Below is a small trained network, with its code and all its weights. Each question gives an input and a class and asks what happens when units are switched off, that is, made to give their printed mean instead of their output.

import numpy as np


def w(rows, s, z=0):
    codes = np.array(rows[::2]) - 128.0
    scale = np.full(codes.shape[1], s)
    scale[-1] = z or s
    return codes * scale


def norm(h):
    return h / np.sqrt((h * h).mean(-1, keepdims=True) + 1e-5)


def f(y):
    return np.maximum(y, 0)


def log_softmax(a):
    a = a - a.max(-1, keepdims=True)
    return a - np.log(np.exp(a).sum(-1, keepdims=True))


def net(x, mask):
    res = np.array(x, float).reshape(1, 2) / 4 @ E
    u = 0
    for l in range(3):
        y = f(norm(res) @ A[l][:, :-1].T + A[l][:, -1])
        res = res + np.where(mask[u : u + 11], y, B[l][:, -1]) @ B[l][:, :-1]
        u += 11
    return log_softmax(norm(res)[-1] @ U[:, :-1].T + U[:, -1])


A, B = {}, {}
E = w([
[192,64,254],'x0',
[95,209,151],'x1',
],0.0034)
A[0] = w([
[106,115,89,151],'L0N1',
[147,143,82,178],'L0N2',
[94,195,6,93],'L0N3',
[155,127,164,148],'L0N4',
[141,111,203,135],'L0N5',
[140,223,221,6],'L0N6',
[98,177,68,107],'L0N7',
[138,118,58,105],'L0N8',
[148,208,161,150],'L0N9',
[187,161,70,147],'L0N10',
[105,71,116,120],'L0N11',
],0.013,0.002)
B[0] = w([
[158,160,139,166],'L0N1',
[254,195,95,167],'L0N2',
[159,80,181,255],'L0N3',
[125,85,181,165],'L0N4',
[173,168,176,191],'L0N5',
[169,194,114,189],'L0N6',
[39,140,75,202],'L0N7',
[140,144,103,177],'L0N8',
[85,119,143,173],'L0N9',
[87,167,99,165],'L0N10',
[42,62,92,158],'L0N11',
],0.0071,0.0095)
A[1] = w([
[124,71,163,116],'L1N1',
[161,39,116,70],'L1N2',
[117,51,216,120],'L1N3',
[168,175,165,246],'L1N4',
[151,157,74,74],'L1N5',
[150,115,195,253],'L1N6',
[81,183,151,167],'L1N7',
[42,141,104,156],'L1N8',
[111,10,178,159],'L1N9',
[35,78,99,166],'L1N10',
[105,132,131,90],'L1N11',
],0.012,0.0027)
B[1] = w([
[97,150,101,184],'L1N1',
[64,155,131,191],'L1N2',
[99,178,105,241],'L1N3',
[101,90,68,250],'L1N4',
[130,150,170,205],'L1N5',
[28,169,97,253],'L1N6',
[194,85,246,215],'L1N7',
[253,75,168,206],'L1N8',
[80,138,54,234],'L1N9',
[130,176,144,186],'L1N10',
[205,85,140,137],'L1N11',
],0.0075,0.0051)
A[2] = w([
[124,163,67,251],'L2N1',
[112,242,156,119],'L2N2',
[153,56,54,166],'L2N3',
[79,8,55,219],'L2N4',
[50,147,150,139],'L2N5',
[86,207,55,250],'L2N6',
[72,76,85,73],'L2N7',
[174,73,89,105],'L2N8',
[56,81,60,125],'L2N9',
[216,203,108,188],'L2N10',
[108,127,48,146],'L2N11',
],0.011,0.0017)
B[2] = w([
[254,84,65,202],'L2N1',
[68,154,122,209],'L2N2',
[179,113,128,150],'L2N3',
[146,153,185,161],'L2N4',
[153,116,206,186],'L2N5',
[177,87,110,254],'L2N6',
[86,155,118,158],'L2N7',
[54,182,115,147],'L2N8',
[120,101,84,184],'L2N9',
[101,96,131,222],'L2N10',
[115,160,107,190],'L2N11',
],0.0075,0.0086)
U = w([
[223,96,17,195],'0',
[22,171,4,192],'1',
[196,129,182,236],'2',
[60,206,184,217],'3',
[124,136,95,21],'4',
[97,105,104,4],'5',
[111,152,101,19],'6',
[95,108,124,2],'7',
],0.016,0.0073)

Each question gives the input, the list of numbers given to net, and the class t.
The units are the neurons (one row each of A and B). Each row of codes is followed by its name. A weight is (code - 128) times the scale printed after its matrix; where a second scale follows, it is the last column's (A, B and U).
mask holds one flag per neuron, layer by layer. A switched-off neuron (its flag False) gives its mean, the last column of its row in B, instead of its output. The means were averaged over made-up inputs and are rounded, as every weight is.
A unit's drop is (log p(t) with every unit on - log p(t) with that unit switched off) / (log p(t) with every unit on - log p(t) with every unit switched off).
unit that matters most: the unit with the biggest drop
top k neurons: the k neurons with the biggest drops, biggest first
k most important neurons of layer l: the k neurons of layer l with the biggest drops, biggest first
drop of u: that unit's drop, to one decimal
input [-6,-1], class 0: unit that matters most : L0N2
input [8,0], class 1: 2 most important neurons of layer 1 : L1N6, L1N7
input [3,1], class 3: top 2 neurons : L0N5, L2N2
input [-6,1], class 2: 3 most important neurons of layer 1 : L1N6, L1N8, L1N9
input [-7,1], class 2: 4 most important neurons of layer 1 : L1N6, L1N8, L1N9, L1N4
input [5,1], class 3: 2 most important neurons of layer 0 : L0N5, L0N6
input [1,3], class 3: 2 most important neurons of layer 0 : L0N9, L0N2
input [-7,3], class 2: top 2 neurons : L0N7, L1N8
input [3,0], class 1: top 3 neurons : L1N6, L1N8, L0N2
input [1,-8], class 1: top 2 neurons : L0N7, L1N2
input [-2,1], class 2: 4 most important neurons of layer 0 : L0N7, L0N5, L0N6, L0N10
input [-5,-3], class 0: top 2 neurons : L0N2, L1N7
input [-5,0], class 0: top 3 neurons : L1N7, L0N8, L0N9
input [2,5], class 3: top 4 neurons : L0N9, L1N7, L2N2, L0N2
input [0,6], class 2: unit that matters most : L1N7
input [-7,7], class 2: top 2 neurons : L1N8, L0N3
input [-8,5], class 2: top 2 neurons : L1N8, L0N7
input [-5,-1], class 0: top 2 neurons : L0N2, L1N7
input [-8,-1], class 0: drop of L0N2 : 1.1
input [-1,1], class 2: unit that matters most : L0N7
input [-7,-3], class 0: drop of L0N2 : 0.8
input [-8,-2], class 0: drop of L0N2 : 1.0
